Rows with their classes
[0.069, -1.345, 0.729, -0.576, 1.847, 1.958, 0.572, -0.418, -1.620, -2.397, -7.529, 1.582, 1.491, -0.722, -0.190, -1.564, 0.918, 0.401, 0.643, 1.995, 1.303, -1.486, 1.300]	N
[0.011, -1.286, 0.425, -1.823, 0.485, 1.163, -0.247, -0.452, 3.015, -1.858, -5.768, 0.378, 2.412, 0.608, 0.318, 0.144, 0.756, 0.658, 0.231, 1.538, 2.485, -0.599, 2.651]	D
[2.253, -0.735, 2.329, -2.305, 0.325, 1.332, -0.556, -1.528, -1.450, -2.240, -5.243, 1.689, 1.277, -0.058, -0.599, -0.885, 0.650, -0.258, 0.090, 0.671, 1.330, -2.030, 0.963]	D
[1.341, -1.062, 0.045, -1.524, 0.319, 1.277, 0.163, -1.583, -0.806, -1.940, -5.203, 0.484, 1.681, -0.178, -1.318, 0.728, 0.485, 0.488, -0.860, 2.618, 1.834, -0.401, 2.088]	D
[-1.622, -0.608, 0.183, 0.600, 0.340, 0.113, 1.086, -2.339, 0.197, 1.183, 1.596, 0.618, -0.126, 2.408, -0.759, -0.323, 2.792, 1.186, 1.342, -0.931, 2.927, -1.154, -0.041]	E
[-0.309, -0.786, -0.497, 0.799, 1.606, -0.258, 1.451, 0.464, 1.819, 1.426, -1.403, -0.628, 0.345, 1.128, 2.139, -0.562, 1.005, 1.344, 0.262, 0.389, 3.137, -0.354, 1.020]	Q
[0.629, 0.729, 1.699, 0.372, 0.038, -0.638, -0.741, -1.927, 0.751, 0.829, 0.922, 0.139, 0.357, -1.494, 1.731, -1.053, 0.799, -2.329, 0.358, -3.558, 0.829, -0.265, 1.702]	E
[2.984, -2.136, 0.645, -2.258, 3.119, 1.895, 0.718, -0.815, -1.083, -3.229, -7.718, 1.451, 1.448, 1.004, 0.146, -0.226, 1.426, 1.876, 1.112, 1.945, 2.227, -0.396, 2.152]	N
[0.546, -1.251, 0.797, -0.322, 1.532, 1.596, -1.126, -0.552, -0.092, -2.252, -4.705, 0.486, 3.915, -0.579, -0.123, -0.138, 1.538, 0.664, 0.047, 1.238, 0.521, -0.475, 2.990]	H
[1.077, -1.290, 0.592, 0.190, 0.194, 2.023, 0.342, -0.470, -1.730, -2.601, -5.530, 1.409, 1.319, -0.805, -1.649, -0.729, 1.428, 0.967, 0.274, 1.138, 1.938, -2.323, 1.840]	N
[-2.878, 0.041, 0.798, 0.874, -1.097, 0.324, 0.360, -0.802, -1.780, 1.094, 3.067, 1.175, -0.992, 1.584, -3.211, -1.021, 1.440, -0.596, 0.180, -0.061, -2.353, 0.154, -0.721]	M
[0.207, 0.326, 0.575, -0.521, -0.206, 0.261, 0.216, -1.328, -0.535, 1.220, 3.097, 0.504, -0.653, 1.104, 0.105, 0.479, 0.832, 0.389, 0.668, 0.650, 0.819, -0.775, -0.877]	Z
[1.041, -0.489, 0.636, -0.814, 1.498, 0.985, 0.756, -3.670, -1.564, -2.043, -3.653, 3.314, 1.787, -0.876, -2.042, -3.088, 2.259, 1.201, 0.378, 0.946, 0.732, -0.655, -0.063]	H
[0.554, -2.220, 0.448, -0.996, 2.144, 2.021, 1.073, -1.287, -1.011, -2.533, -5.840, 1.491, 1.356, 0.048, -0.949, -0.809, 2.419, 0.780, 0.469, 2.609, 2.328, -1.118, 2.223]	N
[0.721, -1.666, -0.523, -2.035, 1.619, 1.671, 1.029, 0.520, -1.081, -1.555, -6.204, 1.847, 2.608, -0.094, -0.815, -0.759, 0.426, 0.602, 0.787, 0.661, 0.574, -8.290, 1.123]	N
[-0.094, 1.236, 2.327, 0.470, -1.207, 0.469, 1.487, 0.356, -2.465, 1.142, 3.103, 1.826, -2.850, 0.672, -0.027, -0.419, 1.348, 0.459, 0.711, 1.184, -1.959, 1.090, -2.393]	Z
